In the rows, zero is written as 128.
Each row of numbers stands for one thing and depends on some of the facts below. Use the named rows to name the rest.

How the things are related:
bafugra (lorir lamem) (kugrim 996) (greklam a) (denugrum 433)
begrum (kugrim 996) (greklam a) (denugrum 433)
bemus (lorir luskil, stirun, fluzol, limun) (kugrim 484) (greklam d) (denugrum 726)
biflom (kugrim 484) (greklam a) (denugrum 61)
brafu (kugrim 484) (greklam b) (denugrum 433)
brapla (kugrim 484) (greklam a) (denugrum 726)
bribrak (kugrim 996) (greklam e) (denugrum 19)
brine (lorir retil) (kugrim 484) (greklam e) (denugrum 723)
broplezam (kugrim 484) (greklam a) (denugrum 726)
brudri (kugrim 484) (greklam c) (denugrum 679)
brume (lorir kodratos) (grustu klizem) (kugrim 484) (greklam c) (denugrum 19)
dagreval (grustu brume, plesan) (kugrim 996) (greklam c) (denugrum 433)
deski (lorir laflik) (kugrim 484) (greklam b) (denugrum 726)
difun (kugrim 484) (greklam d) (denugrum 433)
drade (kugrim 484) (greklam e) (denugrum 726)
drafam (lorir ladu) (kugrim 484) (greklam a) (denugrum 679)
drige (kugrim 484) (greklam a) (denugrum 679)
dropul (lorir rera, staklum, bafugra) (kugrim 484) (greklam a) (denugrum 433)
fefon (kugrim 484) (greklam a) (denugrum 61)
fetran (grustu brine) (kugrim 484) (greklam a) (denugrum 723)
fiku (grustu klizem) (kugrim 996) (greklam c) (denugrum 61)
finom (lorir nabik) (grustu limun, brine) (kugrim 484) (greklam c) (denugrum 61)
fira (lorir nuro, moseger, broplezam) (kugrim 996) (greklam a) (denugrum 433)
flifak (kugrim 484) (greklam e) (denugrum 433)
flikam (kugrim 996) (greklam a) (denugrum 19)
flipam (kugrim 996) (greklam d) (denugrum 723)
flotimor (lorir nadun) (kugrim 484) (greklam d) (denugrum 433)
fludrer (lorir lamem, finom) (kugrim 484) (greklam a) (denugrum 433)
flufa (lorir biflom, drafam, kodratos) (grustu sestar) (kugrim 484) (greklam b) (denugrum 61)
fluflim (kugrim 996) (greklam b) (denugrum 433)
fluzol (lorir luskil, lamem) (kugrim 484) (greklam a) (denugrum 433)
fotras (lorir flotimor) (kugrim 484) (greklam d) (denugrum 726)
fugo (lorir nadun) (grustu klaskos) (kugrim 484) (greklam e) (denugrum 433)
gemal (grustu nidron) (kugrim 484) (greklam d) (denugrum 61)
gobramal (lorir skudras) (kugrim 484) (greklam a) (denugrum 679)
gobrum (lorir tredruk, fira) (kugrim 484) (greklam a) (denugrum 679)
grevar (kugrim 996) (greklam c) (denugrum 723)
grubu (kugrim 996) (greklam e) (denugrum 19)
gruli (grustu musuk, vugrus) (kugrim 996) (greklam a) (denugrum 61)
gufla (grustu drige, robiran) (kugrim 484) (greklam e) (denugrum 433)
katra (lorir nabik, nadun) (kugrim 996) (greklam e) (denugrum 679)
kebe (lorir ladu, flotimor) (kugrim 484) (greklam d) (denugrum 679)
kistun (lorir skirimer) (kugrim 996) (greklam a) (denugrum 19)
klaskos (kugrim 484) (greklam a) (denugrum 726)
kleker (grustu brume, nukar) (kugrim 484) (greklam c) (denugrum 19)
klepabi (lorir nidron) (kugrim 484) (greklam b) (denugrum 433)
kletrosto (kugrim 996) (greklam a) (denugrum 723)
klibre (kugrim 996) (greklam d) (denugrum 433)
klizem (lorir fluzol) (grustu gufla) (kugrim 484) (greklam a) (denugrum 61)
klufle (grustu bemus) (kugrim 484) (greklam c) (denugrum 19)
kodratos (lorir nadun) (kugrim 996) (greklam a) (denugrum 726)
kopa (kugrim 484) (greklam c) (denugrum 726)
kopleper (lorir kopa, limun) (kugrim 484) (greklam a) (denugrum 679)
kugak (kugrim 484) (greklam b) (denugrum 433)
ladu (lorir zegron) (grustu zegron) (kugrim 484) (greklam b) (denugrum 433)
laflik (lorir zegron) (grustu plilon) (kugrim 484) (greklam c) (denugrum 19)
lamem (lorir nadun) (kugrim 484) (greklam a) (denugrum 61)
likla (grustu laflik, limun) (kugrim 484) (greklam a) (denugrum 723)
limun (kugrim 484) (greklam b) (denugrum 61)
lugitras (lorir flipam, bafugra) (kugrim 484) (greklam c) (denugrum 726)
luple (kugrim 996) (greklam c) (denugrum 19)
lurol (grustu drige, gufla) (kugrim 484) (greklam a) (denugrum 19)
luskil (lorir kodratos) (kugrim 484) (greklam a) (denugrum 723)
moseger (grustu rera, sestil) (kugrim 484) (greklam c) (denugrum 19)
musuk (grustu luple) (kugrim 996) (greklam b) (denugrum 19)
nabik (lorir luskil) (kugrim 484) (greklam a) (denugrum 433)
nadun (grustu limun) (kugrim 484) (greklam c) (denugrum 61)
naram (kugrim 484) (greklam b) (denugrum 723)
natram (grustu gufla) (kugrim 484) (greklam a) (denugrum 433)
nidron (kugrim 484) (greklam a) (denugrum 433)
nizun (grustu plonutis, gufla) (kugrim 996) (greklam c) (denugrum 19)
nukar (grustu zegron, limun) (kugrim 996) (greklam a) (denugrum 726)
nuro (lorir zegron, kodratos) (kugrim 996) (greklam c) (denugrum 433)
pavo (lorir treskim, skeruk) (kugrim 996) (greklam a) (denugrum 61)
peki (lorir kodratos, zudaba) (kugrim 996) (greklam e) (denugrum 679)
pigril (lorir drade) (kugrim 484) (greklam e) (denugrum 433)
plesan (lorir stirun, fefon) (grustu robiran) (kugrim 484) (greklam c) (denugrum 19)
pleso (lorir kebe, fira) (kugrim 484) (greklam d) (denugrum 679)
plilon (grustu musuk, fetran) (kugrim 996) (greklam c) (denugrum 19)
ploflin (lorir zegron, grubu) (kugrim 484) (greklam c) (denugrum 679)
plonutis (kugrim 484) (greklam c) (denugrum 433)
pluskotro (grustu natram, finom) (kugrim 484) (greklam b) (denugrum 433)
puflini (lorir luskil, zegron) (kugrim 484) (greklam d) (denugrum 433)
rera (grustu skirimer, zorak) (kugrim 484) (greklam c) (denugrum 433)
retil (lorir stirun) (kugrim 484) (greklam c) (denugrum 19)
robiran (kugrim 484) (greklam a) (denugrum 726)
roplel (kugrim 996) (greklam c) (denugrum 726)
roskon (kugrim 484) (greklam b) (denugrum 679)
sestar (kugrim 484) (greklam a) (denugrum 61)
sestil (grustu brafu) (kugrim 484) (greklam a) (denugrum 433)
siplok (kugrim 484) (greklam a) (denugrum 433)
skeruk (lorir lamem) (kugrim 996) (greklam a) (denugrum 433)
skirimer (grustu gruli, lurol) (kugrim 484) (greklam b) (denugrum 679)
skogri (kugrim 996) (greklam a) (denugrum 726)
skubok (lorir fluzol) (kugrim 484) (greklam a) (denugrum 61)
skudras (lorir nadun) (kugrim 996) (greklam c) (denugrum 19)
stakal (grustu skirimer) (kugrim 484) (greklam c) (denugrum 433)
staklisa (lorir kebe, nidron) (grustu vosis, begrum) (kugrim 484) (greklam a) (denugrum 19)
staklum (lorir zegron) (grustu vosis) (kugrim 484) (greklam b) (denugrum 723)
stedram (lorir nadun, pleso) (kugrim 484) (greklam a) (denugrum 433)
steso (kugrim 484) (greklam c) (denugrum 679)
stezur (lorir skirimer, stuzagram, flipam) (kugrim 484) (greklam d) (denugrum 679)
stirun (lorir kodratos) (kugrim 996) (greklam a) (denugrum 433)
stuzagram (kugrim 996) (greklam a) (denugrum 679)
sutek (lorir skudras) (kugrim 996) (greklam e) (denugrum 19)
taskitrol (kugrim 996) (greklam e) (denugrum 723)
tati (kugrim 484) (greklam d) (denugrum 19)
tiflo (lorir roskon, grevar) (kugrim 484) (greklam a) (denugrum 723)
toma (grustu natram, sestar, klepabi, brafu) (kugrim 484) (greklam b) (denugrum 61)
tredruk (lorir luskil, nidron) (kugrim 484) (greklam b) (denugrum 433)
treskim (lorir puflini, nuro) (kugrim 484) (greklam a) (denugrum 19)
tridrik (kugrim 484) (greklam a) (denugrum 19)
trirul (grustu luple) (kugrim 996) (greklam e) (denugrum 433)
vene (kugrim 484) (greklam d) (denugrum 679)
vosis (lorir lugitras) (grustu toma) (kugrim 484) (greklam a) (denugrum 61)
vugrus (kugrim 484) (greklam b) (denugrum 19)
vutem (lorir gobramal) (grustu roplel) (kugrim 484) (greklam b) (denugrum 679)
zegron (grustu dagreval) (kugrim 484) (greklam c) (denugrum 679)
zenor (kugrim 996) (greklam a) (denugrum 433)
zodrur (lorir brine, nadun) (kugrim 484) (greklam a) (denugrum 726)
zorak (grustu vugrus) (kugrim 484) (greklam a) (denugrum 61)
zudaba (lorir nidron, brudri, nadun) (kugrim 484) (greklam a) (denugrum 679)

Some things and their rows:
grevar: [119 107 127 157 118 146 107 135 148  62 157 137 161 143 186 145 105 135
 138 135  78 108 121  97 107 129  92 127 170  74]
finom: [146 126  96 125 146 114 163 129 125 162 104 152 107 109 143  77 173 129
 112 127 151 183 112 136  87 140 130 126 114 148]
tredruk: [138 128 108 125 126 136 152 135 116 136 103 114 137 107 121 116 136 130
 135  90 135 121 116 134 113 139 109 115 118 157]
plilon: [138 115 111 149 142 142  92 102 147 135 166 132  91 173 165 127 199 131
 135 154 126 243 125 152  78 144 162 114 129  74]
bemus: [ 93 124 136 142 132 110  98 121 173 103 130 102 114 123 135 144 109  86
 132 124 108  94 124 106 163 157 111  99 152 123]
gobrum: [113 128 135 126 126 128 125 141 122 136 117 123 124 111 107 139  96 134
 121 107 126  97 129 121 148 134 112 131 132 140]
deski: [103 126 120 149 133 147 120 107 158 123 152 114 129 136 153 139 131 107
 136 128 102 126 136 116 130 141 127 120 145 143]
fugo: [137 130 123 142 143 144 116 145 113 160 132 124 140  98 101 127 130 158
 143 117 148 126  88 128 137  94 125 153  95 145]
broplezam: [ 89 125 138 144 130 128 100 118 151 137 146 117 117 128 127 149  98 120
 128 142 108 110 139 115 162 137 132 128 149 127]
kugak: [143 125 110 119 134 147 138 141 114 146 111 124 155 111 132 112 126 131
 127 112 139 118 122 130 102 131 118 119 114 152]
skirimer: [142 114  97 113 132 114 165 139 140 155 139 158 121 135 173 103 148 155
  95 122 123 118 157 126 113 109 110 147 145 146]
sutek: [127 138 129 166 119 147  96  80 113 124 171  95 116 155 106 159 164 133
 177 149 126 211 101 161 132 132 188 136 113  90]
kistun: [115 140 156 136 122 140  83  91 117 105 132  90 111 166  93 164 143 116
 155 141 124 186 129 150 132 153 170 109 121  94]
fetran: [ 72 107 126 145 143 119 110 154 160 142 146 180  94 121 165 126  94 165
  74 135  83 101 153  85 151 124  93 160 185 113]
fotras: [ 99 127 143 136 140 120  85 127 176 108 134 116 119 128 134 146 111  85
 123 146 113  94 127  95 155 143 110 110 144 120]
bafugra: [136 131 160 113 120 132 120 144  83 100 100 113 132 124  88 146 125 156
 137  95 131 141 123 150 122 132 116 119 116  98]
taskitrol: [110 110 126 172 105 143 104 131 126  90 181 142 142 135 152 152  91 172
 149 136  77 122 109 112 146 117 119 162 167  67]
plonutis: [158 127 104 111 119 105 185 137 121 129 103 156 161 106 145  78 128 119
 122 133 148 107 124 120  96 119 120 132 118 160]
ploflin: [147 127 106 137 127 152 144 137 144 120 151 128 148 111 150 125 123 105
 131 125 130 121 102 118 116 135 108 128 128 143]
trirul: [162 107 104 142 126 149 117 147  85 156 155 145 111 122 129 132 153 200
 129 108 136 197  98 170 109 112 136 165 119  74]

Name these rows:
No name comes twice in this set of rows, the named rows included.
[156 121 127  96 116 109 156 148 119 146 130 133 128 130 120 137 120 149
 115 103 144  68 157 141 156  90 118 150 121 144] : sestil
[140 138 131 130 112 112 154  83 128  86 131 137 141 173 148 108 169  99
 152 174 128 186 142 134  87 137 181 117 128 110] : nizun
[108 141 181 134 138 144  84 123 130  81 133 113 123 158 111 170 136 136
 135 134  97 134 137 119 148 119 131 125 130  91] : kodratos
[171 127 111  95 116 111 189 120 126 141 132 133 146 149 149 119 160 127
 132 116 150 102 162 155 117  92 139 133 109 167] : toma
[126 146 157 113 151 133 104 140 118 150  97 110 125 120  83 137 138 133
 130 111 147 120 127 133 146 108 128 121  94 150] : lamem
[119 135 136 100 117  91 191 137 122 131 106 170 127 123 129  98 106 142
  92 143 128  76 167 108 140 109 130 158 141 155] : drige
[104 128 161 137 122 142  85 115 121  94 139 118 128 159 121 161 111 135
 142 143 101 135 137 129 139 142 136 121 150  83] : skogri
[159 125 135 113 123 149 126 140  85 101 109 123 165 134 123 131 134 143
 142 110 131 155 121 143  82 135 123 111 116 110] : fluflim
[101 142 138 140 132 133  97  90 145 147 139  95  97 136 101 152 135 100
 138 139 131 152 131 140 157 148 165 113 121 139] : treskim
[144 137 132 106 126 132 138 152 132 115 109 118 128  98 109 129 105  90
 107 107 149  95 105 126 131 141  99 117 114 144] : puflini
[132 120 120 129 109 138 180 128 173  88 197 154 145 151 196 152 109 115
 106 118  80  55 163  93 151  99  95 162 167 145] : staklum
[105 141 108 143 134 109 155  88 153 147 115 144 115 137 149  75 161  88
 128 187 138 183 130 109  96 149 174 119 132 150] : kleker
[167 131 113 105 119 124 176 119 125 137 126 118 138 137 134 129 163 125
 136  96 147 114 146 153 126 105 135 123 106 168] : flufa
[ 78 116 140 146 129 127 114 146 157 113 147 139 122 119 146 151  73 137
 112 123  83  61 143  86 168 128  89 146 174 123] : tiflo

The same things again, as new rows of numbers:
Some things and their rows:
stedram: [ 97 126  85 108 140 138 120 102 119 173 148 144  93 127 125 134 130 170
 143 108  78 144 145  97 138 147 139 134 125 118 138 155]
brafu: [ 85 159 113 102 132  94 126 131  71 130 176 163 148 118  97 143 167 181
 148 129 122 116 155 115 132  64 124 151 158  86 142 151]
toma: [127 150 133 110 126  99 148 145  87 102 163 137 181 147 112 115 158 149
 163 156 161 105 127 135 131  67 133 131 134 116 133 123]
skubok: [119 112  97 118 131 119 139 119 132 150 143 104 126 140 135 109 118 113
 153 136 135 111 123 125 117 157 127 122 121 131 136 148]
naram: [121 137 106 122 130  99 147 121 130 112 115 135 138 126 131 115 124 103
 129 118 139 133 133 114 139 120 125 129 118 140 116 112]
brapla: [126 120 120 122 135 115 145 115 128 125 123 123 113 159 103 128 126  95
 107 127 114 112 119 140 108 158 148 129 117 109 108 114]
tiflo: [119 110 103 120 132 127 138 118 133 148 127 112 131 147 128 113 121 107
 139 135 119 117 118 127 118 152 128 124 113 128 130 134]
skeruk: [109 127 136 141 127 126  81  95 133 185 148 139  84 101 126 114 124 163
 139 116  92 161 141 108 106 129 110 134 163 115 163 161]
tati: [149 116 125 135 135  91 179 116 146 104 114  82 154 162 136 104 118  54
 115 161 145  90  85 161 131 148 147 109  93 134 100 101]
gufla: [129 153 144 121 154  90 122 158  92 119 210 150 125 130 107 165 129 192
 141  90 110 128 151 102 140 101 137 137 139  98 144 154]
kistun: [169 104 157 159 103 142 130 116 159 133  85  81 155 146 147  88 127  70
 114 177 147 118  83 166 105 134 122 102 113 151 135  97]
katra: [139 126 146 140 118 137  88 104 137 155 103 123 121 104 135 142 131 144
 101 156  98 161 106 121 120 125 133 119 139 150 139  95]
pleso: [115 132 104 124 134 135 130 125 127 148 141 103 116 130 115 136 116 123
 107 131 106 127 118 133 111 170 137 136 129 131 124 127]
sutek: [168 116 164 155 104 131 130 117 164 119  81  83 160 121 156 106 126  86
 113 187 150 124  75 160 126 124 121 109 115 170 125  81]
gobramal: [116 118 100 115 130 133 125 122 126 149 122 111 117 143 115 127 122 126
 119 127 107 114 122 136 110 173 143 129 119 126 125 130]
pluskotro: [120 142 126 121 142  94 121 156  98 125 184 170 116 126 114 153 129 187
 150  85 130 133 164  98 146 102 125 143 133 115 132 164]
flifak: [ 90 150  98 113 154  94 136 109 116 148 164 145 104 101 119 136 122 146
 129  93  95 143 154  85 134 122 131 138 141 123 126 151]
ladu: [152 152 109 123 133 192 136 175 130 149 179 163 104 127 107 143  96 185
 121  63 102 143 172  74 160 119 127 120 132 160 143 155]
fefon: [125 123 108 126 135  95 144 108 137 131 141 119 126 147 131  96 123 100
 147 126 121 107 125 122 123 134 142 122 117 114 122 140]
bafugra: [118 122 140 143 125 125  74  89 129 184 152 136  91  99 125 118 122 165
 146 118  85 157 133 106 103 122 103 128 161 128 164 154]

Name these rows:
No name comes twice in this set of rows, the named rows included.
[110 133 116 119 137 115 134 128 121 116 108 152 119 121 110 132 129 109
 113 117 127 125 140 120 129 130 137 136 128 136 109 102] : roskon
[164 150 152 121 137 186 141 188 128  97 124 169 138 129 115 141 106 149
  95  74 142 136 167  99 159 124 142 125 114 148 121 110] : zegron
[135 117 121 133 122 143 133 153 136 111 152 113 121 141 156 170 108 135
 135 122 151 112 120 142 143 166 116 137 115 126 117 151] : brine
[127 115 122 138  96 129 150 143 136  69 100 117 147 156 171 154 147  80
 133 169 197  76  92 191 145 114 126 145 101 107  82 119] : vugrus
[ 96 151 104  99 120 122 113 142  69 149 183 140 150 125  95 145 153 192
 160 132 124 125 156 105 125  83 133 146 152 120 159 147] : klepabi
[190 113 216 173 136 118  98 154 155 119 151 129  81 151 112 116 113 126
 107 106 120 134 128 142 124 153 140 115 129 121 130 127] : nukar
[134 123 131 109 129 118 173 143 140  80  46 116 180 128 155 105 129  70
 126 151 184 116 114 135 139 135 127 115  99 171 105  82] : klufle
[128 139 168 137 121 131 107 115 132 105  56 149 129  75 127 118 136 113
  95 135 148 162 141 115 120 106 116 126 145 151 128  76] : roplel
[ 86 140  83 110 131 138 112 127 112 161 143 152 112  95 119 143 117 162
 155 102 122 151 159  85 119 142 105 150 142 151 149 146] : tredruk
[167 134 199 147 128 110 114 162 129  98 118 147 146 105 146 109 125 157
 154 116 167 150 141 112 150  79 115 108 138 160 155 114] : fiku
[115 162 122 120 108 220  99 122 134 159 110 168 129  59 135 128 129 174
 112 109 113 167 171  83 139  61  92 134 162 158 160 138] : nuro
[153 107 160 176  82 142 111 132 168  74  84 126 124 121 194 148 142  77
 113 175 190 111  88 187 147 106  92 143 115 116  92 121] : musuk
[161 114 144 135 139 117 132 171 117 133 183 111 132 179 119 119 111 156
 174 118 134 100 123 127 125 161 135 114 113 135 144 153] : klizem
[112 144 100 104 119 198 138 151 119 120  82 149 150 104 116 143 126 134
  95 121 135 124 154 110 135 121 130 130 125 169 119 104] : ploflin

